Below is a small trained network, with its code and all its weights. Each question gives an input and a class and asks what happens when units are switched off, that is, made to give their printed mean instead of their output.

import numpy as np


def w(rows, s, z=0):
    codes = np.array(rows[::2]) - 128.0
    scale = np.full(codes.shape[1], s)
    scale[-1] = z or s
    return codes * scale


def f(y):
    return y / 2 * (1 + np.tanh(0.7978845608 * (y + 0.044715 * y**3)))


def log_softmax(a):
    a = a - a.max(-1, keepdims=True)
    return a - np.log(np.exp(a).sum(-1, keepdims=True))


def net(x, mask):
    res = np.array(x, float).reshape(1, 6) / 4 @ E
    y = f(res @ A[0][:, :-1].T + A[0][:, -1])
    res = res + np.where(mask, y, B[0][:, -1]) @ B[0][:, :-1]
    return log_softmax(res[-1] @ U[:, :-1].T + U[:, -1])


A, B = {}, {}
E = w([
[152,115,149,147,176,2,166,79,51,195,168,99],'x0',
[181,71,129,229,56,90,92,31,240,108,97,143],'x1',
[53,201,193,148,156,38,132,156,101,103,79,185],'x2',
[99,94,40,105,91,106,33,100,134,200,82,120],'x3',
[67,74,60,151,114,85,178,159,119,64,200,181],'x4',
[191,174,57,178,88,144,142,111,64,96,84,118],'x5',
],0.0095)
A[0] = w([
[104,180,78,137,130,157,119,167,189,94,92,134,6],'n1',
[150,210,96,19,117,155,211,125,46,97,166,121,88],'n2',
[161,170,170,93,134,215,168,135,175,13,104,210,150],'n3',
[86,132,107,34,132,171,160,199,69,166,119,125,4],'n4',
[159,190,215,223,151,102,148,216,147,92,111,191,153],'n5',
[129,75,51,151,188,35,66,111,83,228,88,122,83],'n6',
[163,170,47,124,84,143,178,121,91,67,32,87,35],'n7',
[92,216,158,142,123,93,100,126,124,147,77,210,30],'n8',
[98,162,112,69,111,163,117,113,178,77,99,147,40],'n9',
[74,140,126,84,100,80,31,97,79,122,69,185,96],'n10',
[175,81,106,168,86,65,102,102,205,60,99,157,148],'n11',
[216,218,211,120,150,195,30,89,131,227,81,54,195],'n12',
[22,196,114,187,147,88,123,156,156,88,97,164,114],'n13',
[140,201,19,184,121,115,160,90,84,96,83,92,148],'n14',
[173,30,124,135,104,195,173,126,108,203,174,59,39],'n15',
[36,78,192,55,145,141,76,126,234,137,189,135,80],'n16',
[140,206,89,166,68,187,130,73,40,78,128,179,128],'n17',
[134,139,119,176,167,88,149,91,68,184,144,130,42],'n18',
[179,94,157,161,118,96,182,89,212,93,71,123,43],'n19',
[179,113,222,155,116,69,250,93,73,131,199,32,109],'n20',
[73,155,141,129,55,198,122,145,151,138,110,164,78],'n21',
[25,158,17,45,37,129,50,131,165,127,46,120,128],'n22',
[89,53,2,135,137,124,141,129,117,95,223,183,177],'n23',
[189,107,78,96,100,197,125,168,185,120,207,48,92],'n24',
[57,98,158,116,196,127,143,124,204,165,163,105,42],'n25',
],0.0076,0.0038)
B[0] = w([
[181,175,107,145,47,55,125,101,139,142,103,132,159],'n1',
[135,104,107,135,178,102,60,149,98,101,96,68,206],'n2',
[66,190,103,164,98,130,210,89,113,180,200,85,228],'n3',
[123,136,58,167,144,79,70,178,133,67,55,79,195],'n4',
[155,126,110,88,183,195,98,107,125,144,140,179,214],'n5',
[60,199,100,170,117,160,162,114,116,177,159,98,206],'n6',
[109,107,186,78,52,97,129,108,99,132,106,142,177],'n7',
[171,174,93,68,104,131,75,105,162,139,156,214,172],'n8',
[105,236,111,142,55,64,159,124,138,160,120,135,164],'n9',
[164,107,102,16,162,192,93,102,169,121,184,160,178],'n10',
[115,129,78,158,148,138,98,145,119,43,111,92,235],'n11',
[150,66,168,174,160,136,175,254,187,92,163,164,254],'n12',
[217,124,125,108,117,169,113,116,201,124,173,163,196],'n13',
[139,56,203,80,111,132,143,103,70,109,93,156,193],'n14',
[173,198,115,64,114,129,75,67,111,124,120,225,189],'n15',
[89,70,211,104,88,112,142,57,89,124,38,134,212],'n16',
[86,74,197,114,112,113,154,106,72,110,80,131,188],'n17',
[136,135,112,185,44,75,145,138,111,179,120,149,165],'n18',
[66,135,26,101,189,107,86,137,108,72,47,56,192],'n19',
[84,195,100,164,100,134,145,96,121,200,188,96,210],'n20',
[108,196,71,187,48,53,136,118,192,161,155,120,174],'n21',
[50,143,126,174,144,176,176,116,87,157,187,88,233],'n22',
[173,77,156,143,135,122,169,197,205,88,196,184,238],'n23',
[179,190,118,69,135,130,76,96,112,146,202,185,210],'n24',
[119,84,166,89,74,87,112,97,75,96,35,124,166],'n25',
],0.0092,0.012)
U = w([
[120,186,110,177,68,73,129,119,145,207,141,108,25],'0',
[254,144,93,29,144,162,25,85,152,140,139,193,87],'1',
[133,110,28,130,188,86,23,161,132,38,33,64,19],'2',
[127,51,231,80,80,89,123,84,88,126,40,144,108],'3',
[175,65,156,165,154,114,155,213,193,102,159,181,128],'4',
[90,146,114,121,154,187,138,99,123,167,172,95,253],'5',
],0.011,0.0061)

Each question gives the input, the list of numbers given to net, and the class t.
The units are the neurons (one row each of A and B). Each row of codes is followed by its name. A weight is (code - 128) times the scale printed after its matrix; where a second scale follows, it is the last column's (A, B and U).
mask holds one flag per neuron, in row order. A switched-off neuron (its flag False) gives its mean, the last column of its row in B, instead of its output. The means were averaged over made-up inputs and are rounded, as every weight is.
A unit's drop is (log p(t) with every unit on - log p(t) with that unit switched off) / (log p(t) with every unit on - log p(t) with every unit switched off).
The circuit of an input: a set's keep is (log p(t) with only the set's units on - log p(t) with every unit switched off) / (log p(t) with every unit on - log p(t) with every unit switched off). Starting from the 12 units with the biggest drops (on a tie, the unit counted first), units are removed one at a time, each time the one whose removal leaves the highest keep (on an exact tie, the one counted first), for as long as the keep stays at least 0.8.
units of the circuit, in order: the units of the circuit, biggest drop first
unit that matters most: the unit with the biggest drop
top k neurons: the k neurons with the biggest drops, biggest first
drop when u is switched off: that unit's drop, to one decimal
input [-4,8,1,-8,-5,0], class 2: units of the circuit, in order => n19
input [2,3,7,-3,-8,8], class 3: top 4 neurons => n17; n14; n7; n23
input [-7,5,-3,-6,0,-7], class 0: units of the circuit, in order => n3; n21
input [-2,8,8,2,6,5], class 1: top 3 neurons => n13; n8; n10
input [6,2,2,7,-4,-5], class 5: units of the circuit, in order => n6; n10
input [5,-7,-2,-6,-5,-1], class 2: top 3 neurons => n2; n4; n3
input [-7,-6,8,-8,3,-8], class 1: top 2 neurons => n5; n13
input [-7,0,3,-7,-7,0], class 0: units of the circuit, in order => n21; n9
input [-1,8,7,0,0,4], class 2: top 3 neurons => n19; n11; n24
input [-4,8,4,-5,6,-1], class 2: top 2 neurons => n19; n11
input [7,3,-3,8,-8,-2], class 4: top 2 neurons => n12; n3
input [1,-1,0,7,-7,8], class 3: top 2 neurons => n14; n7
input [2,-2,2,0,5,-5], class 3: top 3 neurons => n12; n16; n25
input [-7,-6,-5,-7,-5,5], class 0: unit that matters most => n3
input [-8,8,7,6,-7,-6], class 0: top 3 neurons => n22; n21; n9
input [-7,-8,5,-3,-8,-4], class 2: top 3 neurons => n4; n2; n23
input [4,0,-5,6,6,-5], class 4: top 4 neurons => n23; n3; n20; n19
input [-3,7,-8,-7,-3,-7], class 1: top 2 neurons => n24; n15
input [7,-8,-1,5,-3,5], class 2: drop when n22 is switched off => 0.1
input [6,-8,5,-3,5,-4], class 2: drop when n4 is switched off => 0.5
input [-4,-2,-4,-1,8,6], class 4: units of the circuit, in order => n23
input [5,6,-2,5,-1,-7], class 3: drop when n4 is switched off => 0.6
